Rows and whether each has a hidden trait (one of two labels; each part has its own):
(in the rows, 100 means zero)
[112  83 124  86 122 105  98 114 109  86 125 158  72  71 102 108 102 104
  99  67 113 101  76  79  81  75  64  97 112  90  98 102  89 101 134 104
  98 116  92 106 110  89 110 131 135  67  97 113  99 136 101 116 121  83
  98  92  98 118  95  59 100  94  91  85 101 100  91  99 151 104 118 100
  66  32 114  93  70 110  81  89  99 110 110  97  86 105  87 106 100 104
 114  72  98 120 146 102 105  91] : Z
[100  70 145  91 130 103  98 107 117  85 121 119  67  75  99 105 102  85
 105  61 100 102  75  80  97  83  62  99 108  86 106  98  89  85 141 102
 105 112  95 113 113  94 108 123 126  81  99 118  98 114  88 128 145  80
  94 100  93 113 106  62  94  98  73  95  97 101 100 100 153 114 114  98
  65  30 110 110  61 103  75  90 100  89 114  98  86  99  77 117  92 102
  93  65 100 101 163 103  93  85] : Z
[106  82 122 101 116  90 103 107 106  86 106 131  74  59  96 108 115 100
 104  70 114 103  86  74  79  81  73  95 111  84  99 100  93  98 138  99
  99 104  92 116  99  90 111 153 130  80  99 122  97 124  87 117 101  81
  94  96  98 104 110  63  87  99  77  89  99 108  87  98 146  99 108 102
  77  48 113 103  69 110  71  88  94  97  99  99  87  94  97 112 105 114
  89  67  89 104 151 106 105  91] : Z
[ 91  81 130 100 129  93 103 119 122  83 113 148  71  62 100 105  93 103
  86  68 121 105  82  90  77  81  69  95 114  85  96  90  90  87 138 122
  99 111  94 117 109  85 109 126 113  77  98 119 102 130  90 119 110  92
  95  92  98 102 111  61  99  93  93  86 101  94  99 100 144 103 116 100
  69  39 107  98  68  99  65  91  96 100 105 100  90 101  67 104  93 100
  82  75  94 113  99  99 107  93] : Z
[ 90 156 116  83  94  93 100 101  97  83  88 105  90 108 101  94 108 103
 113  83 123 101 115  87 115 124 112 104  99 100  99  97 100 112 105  65
  97 103 103 159 104  81 104  78  97  73 107 105  94  73 100 105 146 149
 123  99  92 106 109  98 121 106 110  84  99  72  80 115 117 110  80  97
  65  75 110 103  94  78 119  99  85 119  99 101 109  96 116  91  88  92
  97  85 119  94  71  92 112 123] : D
[ 97  82 131 101  96  90 100  89  93  88 133  89 104  55 109 100 100  81
  97  91  86 106 111  95  97  82 104 105  99  92  95  89  93  72  88  78
 101 105 110  95 102  84  93  73 101  98 106 106 114  53  82 107  89 101
  92 102 101 121 107 101 126  62 124 106 104 101 115  98 120 115 101 113
 110 119  91 108  72  85  59  97  88  84 101 100  78  98  71  98  85 124
  64 111 108  98  78  91 103  89] : Z
[103  82 138 100 132 106  98 106 107  85 120 132  70  62  99 111 109  93
 111  70 112 103  92  88  81  90  73  98 109  87  90 100  97  84 156 114
  99 110  90 111 120  90  95 119 120  65 101 110  97 131  98 116 135  84
  90  97  94  97  99  67  91 105 124  89  99  89  91 100 138 101  91 105
  65  40 110  94  71 107 100  90  97  97 103 100  97 101  79  94  94  88
 111  78  93 120 155  94 113 102] : Z
[ 99  75 125  90 122 102 100 108 110  91 118 140  77  70  98 107  95  93
  89  64 117 104  89  78  90  82  82  98 107  86  95  91  91 102 142 112
 101 114  93 104 112  94 115 134 136  64 100 115  95 107  98 125 131  84
  95  94  93 119  96  58 100 101 101  88  99  94 101 103 171 109 103 101
  73  12 115  93  64 112  98  90  96 114 104  98  88 108  69 115 102  98
 108  68  91 100 143  99 110  92] : Z
[109  91 117  76 101  86 102 105  99  98 107 110  67  67 103  95 109  90
  74  88  85 112 117  95  79 120 111 102 103  96 109  81 102  92  96 128
 107 105  96 110  99  91  99  95 114  94 104 107 109  55 103 130  85  93
  98  91  91 131 101 102 139  60  81  95 100  76 100  98 132 108 102 101
  92 116 125 117 108  83 121 109  99 128 103  98 116 111  53 101  86  92
  69 100  95 125  71  94 106  86] : D
[108  79 117  92 121 104  98 113 129  88 131 138  70  56 101 107  98 111
  95  69 101 103  99  88  78  90  65  97 110  89  95  83  95  98 136 110
 102 114  92 117 119  92  98 128 117  61 101 113 103 116  98 115 116  85
  99  95  97 116 105  78 101  84  95  86 100  84 111  99 133 103 101 100
  66  31 119  91  65 105  93  89 101 101 103  98  86  95  67 111 107  91
  87  74 100  96 145  97 113 100] : Z
